Here is a tiny trained network, its code and every weight. The questions are about switching its units off for an input and a class, where a switched-off unit gives its printed mean instead of its output.

import numpy as np


def w(rows, s, z=0):
    codes = np.array(rows[::2]) - 128.0
    scale = np.full(codes.shape[1], s)
    scale[-1] = z or s
    return codes * scale


def f(y):
    return np.maximum(y, 0)


def log_softmax(a):
    a = a - a.max(-1, keepdims=True)
    return a - np.log(np.exp(a).sum(-1, keepdims=True))


def net(x, mask):
    res = np.array(x, float).reshape(1, 8) / 4 @ E
    y = f(res @ A[0][:, :-1].T + A[0][:, -1])
    res = res + np.where(mask, y, B[0][:, -1]) @ B[0][:, :-1]
    return log_softmax(res[-1] @ U[:, :-1].T + U[:, -1])


A, B = {}, {}
E = w([
[7,91,105],'x0',
[172,40,83],'x1',
[143,78,255],'x2',
[127,128,129],'x3',
[129,127,128],'x4',
[128,129,128],'x5',
[128,128,127],'x6',
[129,128,127],'x7',
],0.0078)
A[0] = w([
[70,110,89,126],'N1',
[237,129,114,112],'N2',
[153,87,52,76],'N3',
[167,73,63,112],'N4',
[79,115,106,130],'N5',
[193,164,95,120],'N6',
[190,124,146,134],'N7',
[144,121,157,175],'N8',
[128,75,218,95],'N9',
[100,108,118,88],'N10',
[46,185,180,148],'N11',
[167,45,94,78],'N12',
[188,162,129,96],'N13',
[137,32,92,90],'N14',
[132,67,112,121],'N15',
[52,81,93,108],'N16',
[108,143,225,107],'N17',
[200,191,148,80],'N18',
[156,94,218,94],'N19',
[71,117,120,104],'N20',
[95,250,111,131],'N21',
[115,92,176,104],'N22',
[133,148,88,202],'N23',
[140,219,26,62],'N24',
[139,137,73,93],'N25',
[46,81,147,103],'N26',
[140,199,155,136],'N27',
[234,217,109,106],'N28',
[151,132,127,193],'N29',
[123,216,148,122],'N30',
[165,75,72,160],'N31',
[147,213,44,161],'N32',
[51,83,136,88],'N33',
[114,176,142,192],'N34',
[148,85,103,254],'N35',
[79,104,124,99],'N36',
[110,128,46,106],'N37',
[59,197,171,80],'N38',
[155,106,124,126],'N39',
[92,177,149,99],'N40',
[109,173,150,98],'N41',
],0.012,0.0097)
B[0] = w([
[143,177,155,182],'N1',
[127,170,128,179],'N2',
[141,97,112,159],'N3',
[170,127,154,172],'N4',
[147,176,153,170],'N5',
[127,156,143,164],'N6',
[103,169,123,170],'N7',
[65,138,126,181],'N8',
[83,95,2,185],'N9',
[148,161,104,136],'N10',
[157,95,157,199],'N11',
[199,108,91,158],'N12',
[155,191,138,151],'N13',
[176,121,132,167],'N14',
[182,97,135,159],'N15',
[149,178,140,185],'N16',
[112,94,95,181],'N17',
[143,166,97,160],'N18',
[79,129,29,183],'N19',
[152,184,116,157],'N20',
[169,81,152,198],'N21',
[70,150,69,157],'N22',
[67,95,147,208],'N23',
[91,109,43,187],'N24',
[100,106,98,151],'N25',
[154,199,132,174],'N26',
[163,83,147,170],'N27',
[118,189,133,187],'N28',
[96,139,161,190],'N29',
[177,96,133,170],'N30',
[161,84,154,193],'N31',
[78,96,94,221],'N32',
[154,183,113,165],'N33',
[138,78,182,196],'N34',
[110,117,218,255],'N35',
[157,195,123,151],'N36',
[80,120,105,181],'N37',
[178,123,102,164],'N38',
[151,114,157,145],'N39',
[192,105,124,150],'N40',
[214,83,100,144],'N41',
],0.0092,0.0097)
U = w([
[55,101,21,61],'0',
[145,252,121,47],'1',
[89,106,162,248],'2',
[88,103,165,235],'3',
[202,62,118,2],'4',
],0.013,0.0079)

Each question gives the input, the list of numbers given to net, and the class t.
The units are the neurons (one row each of A and B). Each row of codes is followed by its name. A weight is (code - 128) times the scale printed after its matrix; where a second scale follows, it is the last column's (A, B and U).
mask holds one flag per neuron, in row order. A switched-off neuron (its flag False) gives its mean, the last column of its row in B, instead of its output. The means were averaged over made-up inputs and are rounded, as every weight is.
A unit's drop is (log p(t) with every unit on - log p(t) with that unit switched off) / (log p(t) with every unit on - log p(t) with every unit switched off).
The circuit of an input: a set's keep is (log p(t) with only the set's units on - log p(t) with every unit switched off) / (log p(t) with every unit on - log p(t) with every unit switched off). Starting from the 12 units with the biggest drops (on a tie, the unit counted first), units are removed one at a time, each time the one whose removal leaves the highest keep (on an exact tie, the one counted first), for as long as the keep stays at least 0.8.
circuit, biggest first: the units of the circuit, biggest drop first
k most important neurons: the k neurons with the biggest drops, biggest first
drop of u: that unit's drop, to one decimal
input [2,6,-5,6,-1,1,2,-1], class 4: circuit, biggest first	(N31; N4)
input [6,1,-6,4,-8,2,-2,-2], class 3: circuit, biggest first	(N9)
input [3,8,0,-5,1,-3,0,-6], class 4: circuit, biggest first	(N12; N14)
input [-5,-6,6,-2,2,-8,4,-3], class 0: circuit, biggest first	(N19; N9)
input [-8,8,1,3,-1,-7,-3,2], class 1: 2 most important neurons	(N2; N28)
input [-3,-7,-5,3,-6,4,-1,-7], class 4: 2 most important neurons	(N21; N30)
input [-7,2,-7,-3,-6,-1,2,-3], class 0: 2 most important neurons	(N24; N32)
input [6,-7,4,-2,-5,-2,4,-1], class 4: 2 most important neurons	(N11; N38)
input [-8,-2,8,-8,5,-8,-8,-5], class 0: 3 most important neurons	(N9; N19; N17)
input [7,7,8,7,-8,-3,1,-3], class 0: 3 most important neurons	(N9; N19; N22)
input [7,8,-1,-7,-5,3,6,0], class 4: drop of N14	0.2
input [-8,7,0,-1,8,-2,-7,0], class 1: drop of N28	0.1
input [6,8,-7,-1,-5,-6,-4,2], class 4: drop of N23	-0.1
input [2,8,-5,7,-6,7,5,4], class 4: most important neuron	(N12)
